Below is a small trained network, with its code and all its weights. Each question gives an input and a class and asks what happens when units are switched off, that is, made to give their printed mean instead of their output.

import numpy as np


def w(rows, s, z=0):
    codes = np.array(rows[::2]) - 128.0
    scale = np.full(codes.shape[1], s)
    scale[-1] = z or s
    return codes * scale


def f(y):
    return np.maximum(y, 0)


def log_softmax(a):
    a = a - a.max(-1, keepdims=True)
    return a - np.log(np.exp(a).sum(-1, keepdims=True))


def net(x, mask):
    res = np.array(x, float).reshape(1, 6) / 4 @ E
    y = f(res @ A[0][:, :-1].T + A[0][:, -1])
    res = res + np.where(mask, y, B[0][:, -1]) @ B[0][:, :-1]
    return log_softmax(res[-1] @ U[:, :-1].T + U[:, -1])


A, B = {}, {}
E = w([
[125,127,129,127,128,128,126],'x0',
[129,129,127,128,128,126,129],'x1',
[187,165,3,90,192,183,68],'x2',
[49,216,90,123,164,101,215],'x3',
[138,161,93,63,26,169,181],'x4',
[108,178,140,56,108,40,26],'x5',
],0.012)
A[0] = w([
[173,144,47,95,175,176,76,100],'N1',
[159,141,108,72,34,182,130,111],'N2',
[159,97,129,179,173,202,202,6],'N3',
[225,31,163,125,93,161,74,3],'N4',
[114,53,183,128,106,68,156,28],'N5',
[146,134,105,87,65,145,149,86],'N6',
[87,145,98,127,113,129,168,19],'N7',
[149,168,140,86,138,44,64,45],'N8',
[154,119,126,188,210,113,89,129],'N9',
[70,115,213,143,56,54,176,96],'N10',
[73,142,103,145,220,74,161,25],'N11',
[107,181,109,55,44,162,185,110],'N12',
[151,195,53,129,157,169,114,71],'N13',
[77,199,114,123,156,112,191,55],'N14',
[138,137,153,159,212,98,122,3],'N15',
[76,216,81,113,198,89,230,11],'N16',
[120,113,128,225,161,206,190,122],'N17',
[153,125,65,80,194,164,109,122],'N18',
[119,163,151,66,103,1,52,86],'N19',
[201,39,137,130,91,141,71,43],'N20',
[185,177,54,91,197,172,92,85],'N21',
[176,130,85,127,185,151,75,79],'N22',
[180,132,102,74,48,168,160,135],'N23',
[122,111,162,190,205,114,91,112],'N24',
[141,104,152,164,216,106,147,72],'N25',
[134,149,115,88,118,90,49,75],'N26',
[107,96,153,174,229,88,106,146],'N27',
[179,58,140,125,98,128,94,28],'N28',
[109,62,217,168,51,48,179,92],'N29',
[168,52,109,198,140,193,153,78],'N30',
[112,154,131,180,224,86,93,160],'N31',
],0.014,0.0057)
B[0] = w([
[190,174,124,200,168,101,166,210],'N1',
[181,32,104,122,62,147,74,204],'N2',
[11,186,54,90,79,180,204,206],'N3',
[42,121,198,43,216,52,49,224],'N4',
[149,147,123,199,162,135,129,190],'N5',
[181,100,131,118,90,172,99,176],'N6',
[110,135,166,80,138,116,116,157],'N7',
[44,167,64,93,90,174,184,188],'N8',
[176,54,148,108,51,196,66,190],'N9',
[207,182,128,230,196,119,155,240],'N10',
[119,144,197,48,156,49,81,180],'N11',
[179,51,151,113,21,208,38,217],'N12',
[145,166,174,213,157,132,150,187],'N13',
[132,122,166,71,154,103,104,193],'N14',
[142,108,118,134,70,112,90,162],'N15',
[90,132,228,26,224,20,55,220],'N16',
[82,188,72,75,110,197,201,226],'N17',
[122,160,179,199,127,136,176,193],'N18',
[38,197,44,60,83,194,232,224],'N19',
[93,135,210,58,182,17,63,211],'N20',
[171,165,135,228,165,82,188,211],'N21',
[181,148,134,206,179,125,145,187],'N22',
[190,39,127,110,37,174,70,206],'N23',
[176,79,136,121,65,163,95,191],'N24',
[131,73,124,136,68,125,99,176],'N25',
[80,162,78,84,116,154,202,183],'N26',
[173,51,126,167,39,179,78,201],'N27',
[104,146,192,77,179,92,73,182],'N28',
[199,179,122,240,184,134,146,250],'N29',
[60,186,34,76,114,169,196,211],'N30',
[201,44,155,97,21,188,77,195],'N31',
],0.011,0.022)
U = w([
[174,37,118,142,11,197,68,145],'0',
[172,164,126,249,168,139,175,35],'1',
[39,170,53,64,78,205,217,2],'2',
[78,112,192,57,176,74,64,154],'3',
],0.015,0.0052)

Each question gives the input, the list of numbers given to net, and the class t.
The units are the neurons (one row each of A and B). Each row of codes is followed by its name. A weight is (code - 128) times the scale printed after its matrix; where a second scale follows, it is the last column's (A, B and U).
mask holds one flag per neuron, in row order. A switched-off neuron (its flag False) gives its mean, the last column of its row in B, instead of its output. The means were averaged over made-up inputs and are rounded, as every weight is.
A unit's drop is (log p(t) with every unit on - log p(t) with that unit switched off) / (log p(t) with every unit on - log p(t) with every unit switched off).
The circuit of an input: a set's keep is (log p(t) with only the set's units on - log p(t) with every unit switched off) / (log p(t) with every unit on - log p(t) with every unit switched off). Starting from the 12 units with the biggest drops (on a tie, the unit counted first), units are removed one at a time, each time the one whose removal leaves the highest keep (on an exact tie, the one counted first), for as long as the keep stays at least 0.8.
circuit, biggest first: the units of the circuit, biggest drop first
top k neurons: the k neurons with the biggest drops, biggest first
drop when u is switched off: that unit's drop, to one decimal
input [6,2,7,-7,-4,-7], class 1: circuit, biggest first	(N21)
input [7,-1,3,-4,-3,-2], class 3: top 3 neurons	(N4, N12, N20)
input [7,-1,-7,0,-6,-3], class 1: top 4 neurons	(N29, N10, N12, N23)
input [4,5,8,8,6,-5], class 1: top 3 neurons	(N21, N13, N1)
input [7,7,7,8,-3,-7], class 3: top 2 neurons	(N16, N11)
input [-1,-8,-8,6,0,-8], class 1: top 4 neurons	(N10, N29, N19, N5)
input [-1,4,-5,8,8,1], class 0: top 3 neurons	(N12, N4, N20)
input [-7,-1,5,7,-6,-2], class 3: top 3 neurons	(N16, N11, N12)
input [-6,6,2,-6,2,5], class 3: top 2 neurons	(N20, N4)
input [3,6,4,1,-6,6], class 0: top 2 neurons	(N31, N27)
input [0,2,2,5,5,0], class 0: top 2 neurons	(N12, N4)
input [6,-5,7,6,-8,-6], class 0: top 2 neurons	(N31, N9)
input [8,1,-7,3,6,-6], class 1: drop when N10 is switched off	2.2
input [2,0,-1,-4,4,5], class 2: circuit, biggest first	(N19)
input [-5,1,-6,-6,3,1], class 1: drop when N10 is switched off	0.7
input [6,1,-2,-3,4,-5], class 2: drop when N3 is switched off	0.2
